Here is a tiny trained network, its code and every weight. The questions are about switching its units off for an input and a target symbol, where a switched-off unit gives its printed mean instead of its output.

import numpy as np


def w(rows, s, z=0):
    codes = np.array(rows[::2]) - 128.0
    scale = np.full(codes.shape[1], s)
    scale[-1] = z or s
    return codes * scale


def norm(h):
    return h / np.sqrt((h * h).mean(-1, keepdims=True) + 1e-5)


def f(y):
    return y / 2 * (1 + np.tanh(0.7978845608 * (y + 0.044715 * y**3)))


def softmax(a):
    e = np.exp(a - a.max(-1, keepdims=True))
    return e / e.sum(-1, keepdims=True)


def log_softmax(a):
    a = a - a.max(-1, keepdims=True)
    return a - np.log(np.exp(a).sum(-1, keepdims=True))


def net(x, mask):
    ids = ['ΓΔΞΠΣΨαεζθλμτφ'.index(c) for c in x.split()]
    T = len(ids)
    res = E[ids] + P[:T]
    u = 0
    for l in range(2):
        q, k, v = (norm(res) @ M[l].T for M in (Q, K, V))
        z = softmax(np.where(np.tri(T) > 0, q @ k.T / 4**0.5, -1e9)) @ v
        res = res + np.where(mask[u], z, O[l][:, -1]) @ O[l][:, :-1]
        u += 1
        y = f(norm(res) @ A[l][:, :-1].T + A[l][:, -1])
        res = res + np.where(mask[u : u + 4], y, B[l][:, -1]) @ B[l][:, :-1]
        u += 4
    return log_softmax(norm(res)[-1] @ U[:, :-1].T + U[:, -1])


Q, K, V, O, A, B = {}, {}, {}, {}, {}, {}
E = w([
[41,44,44],'Γ',
[189,215,161],'Δ',
[109,37,69],'Ξ',
[172,158,145],'Π',
[33,45,163],'Σ',
[125,82,169],'Ψ',
[167,140,200],'α',
[167,142,184],'ε',
[107,115,70],'ζ',
[151,132,206],'θ',
[10,97,249],'λ',
[113,99,185],'μ',
[153,158,114],'τ',
[128,67,139],'φ',
],0.017)
P = w([
[48,121,94],'0',
[138,67,169],'1',
[152,83,175],'2',
[125,2,207],'3',
[157,93,149],'4',
[159,97,158],'5',
],0.0089)
Q[0] = w([
[194,99,127],'L0H0',
[181,250,154],'L0H0',
[167,83,97],'L0H0',
[24,203,41],'L0H0',
],0.011)
K[0] = w([
[49,105,127],'L0H0',
[114,47,172],'L0H0',
[91,112,107],'L0H0',
[239,85,244],'L0H0',
],0.011)
V[0] = w([
[196,69,229],'L0H0',
[233,206,146],'L0H0',
[70,2,127],'L0H0',
[121,132,148],'L0H0',
],0.0071)
O[0] = w([
[41,102,134,4],'L0H0',
[53,1,174,43],'L0H0',
[82,147,180,157],'L0H0',
[106,117,152,123],'L0H0',
],0.0072,0.0033)
A[0] = w([
[134,35,59,124],'L0N0',
[76,68,34,45],'L0N1',
[165,108,217,157],'L0N2',
[46,2,117,255],'L0N3',
],0.0096,0.0051)
B[0] = w([
[68,2,196,178],'L0N0',
[62,95,200,145],'L0N1',
[139,232,105,213],'L0N2',
[181,39,164,254],'L0N3',
],0.0074,0.0066)
Q[1] = w([
[171,187,146],'L1H0',
[159,153,237],'L1H0',
[77,160,151],'L1H0',
[2,82,73],'L1H0',
],0.01)
K[1] = w([
[106,170,90],'L1H0',
[33,95,105],'L1H0',
[144,91,128],'L1H0',
[254,107,201],'L1H0',
],0.015)
V[1] = w([
[134,147,68],'L1H0',
[1,135,42],'L1H0',
[219,77,43],'L1H0',
[83,192,246],'L1H0',
],0.0095)
O[1] = w([
[120,87,18,122],'L1H0',
[78,252,39,1],'L1H0',
[213,100,91,204],'L1H0',
[76,77,168,95],'L1H0',
],0.011,0.0027)
A[1] = w([
[171,45,170,242],'L1N0',
[118,137,24,147],'L1N1',
[120,71,123,248],'L1N2',
[165,166,247,165],'L1N3',
],0.015,0.0015)
B[1] = w([
[78,148,29,255],'L1N0',
[175,51,243,151],'L1N1',
[64,180,117,173],'L1N2',
[130,65,179,229],'L1N3',
],0.011,0.009)
U = w([
[131,124,150,25],'Γ',
[139,199,30,157],'Δ',
[73,205,56,217],'Ξ',
[184,86,128,84],'Π',
[94,157,131,82],'Σ',
[157,104,141,74],'Ψ',
[111,148,140,103],'α',
[133,161,131,114],'ε',
[249,105,65,123],'ζ',
[182,167,151,152],'θ',
[104,123,140,151],'λ',
[173,146,102,122],'μ',
[167,103,103,253],'τ',
[146,107,146,128],'φ',
],0.016,0.0054)

Each question gives the input, a string of symbols that net reads in full, and the target symbol t.
The units are the heads (4 rows each of Q, K, V and O) and the neurons (one row each of A and B). Each row of codes is followed by its name. A weight is (code - 128) times the scale printed after its matrix; where a second scale follows, it is the last column's (O, A, B and U).
mask holds one flag per unit, layer by layer, with each layer's heads first. A switched-off unit (its flag False) gives its mean, the last column of its rows in O or B, instead of its output. The means were averaged over made-up inputs and are rounded, as every weight is.
A unit's drop is (log p(t) with every unit on - log p(t) with that unit switched off) / (log p(t) with every unit on - log p(t) with every unit switched off).
The circuit of an input: a set's keep is (log p(t) with only the set's units on - log p(t) with every unit switched off) / (log p(t) with every unit on - log p(t) with every unit switched off). Starting from all 10 units, units are removed one at a time, each time the one whose removal leaves the highest keep (on an exact tie, the one counted first), for as long as the keep stays at least 0.8.
units of the circuit, in order: the units of the circuit, biggest drop first
k most important neurons: the k neurons with the biggest drops, biggest first
k most important neurons of layer l: the k neurons of layer l with the biggest drops, biggest first
drop of u: that unit's drop, to one decimal
input Ξ τ ε, target θ: units of the circuit, in order	L1N0; L1H0; L0N1
input φ τ μ Ψ, target Ξ: units of the circuit, in order	L1H0; L0H0; L0N3; L0N2
input τ Δ τ Δ, target ζ: units of the circuit, in order	L1H0
input φ Π α Ψ Γ τ, target Ξ: 2 most important neurons	L0N3; L0N2
input τ Ξ Σ τ μ, target ζ: units of the circuit, in order	L0H0; L1H0; L0N3
input τ α Π Ψ, target ζ: 3 most important neurons of layer 0	L0N2; L0N3; L0N1
input τ φ τ φ, target ζ: units of the circuit, in order	L0H0; L1H0; L1N0
input Ξ Γ Π Π α Π, target θ: units of the circuit, in order	L1N0; L0N1; L1H0
input φ θ φ λ Π, target Ξ: units of the circuit, in order	L0H0; L1H0; L0N3
input Ξ τ φ Ξ λ Π, target θ: units of the circuit, in order	L1N0; L1H0; L0N1
input φ τ ζ τ τ, target Ξ: units of the circuit, in order	L1H0; L0H0
input τ λ Δ α, target ζ: 2 most important neurons	L0N3; L0N0
input φ Δ α α, target Ξ: units of the circuit, in order	L0H0; L1H0; L0N3
input φ Ξ Ξ Π, target Ξ: most important neuron	L0N3
input ζ Ξ ζ, target ζ: 2 most important neurons of layer 1	L1N1; L1N3
input τ Δ ε, target ζ: drop of L1H0	0.4
input Ξ Γ τ α, target θ: drop of L1H0	0.3
input Ξ Ξ Ψ, target θ: drop of L1N0	0.4
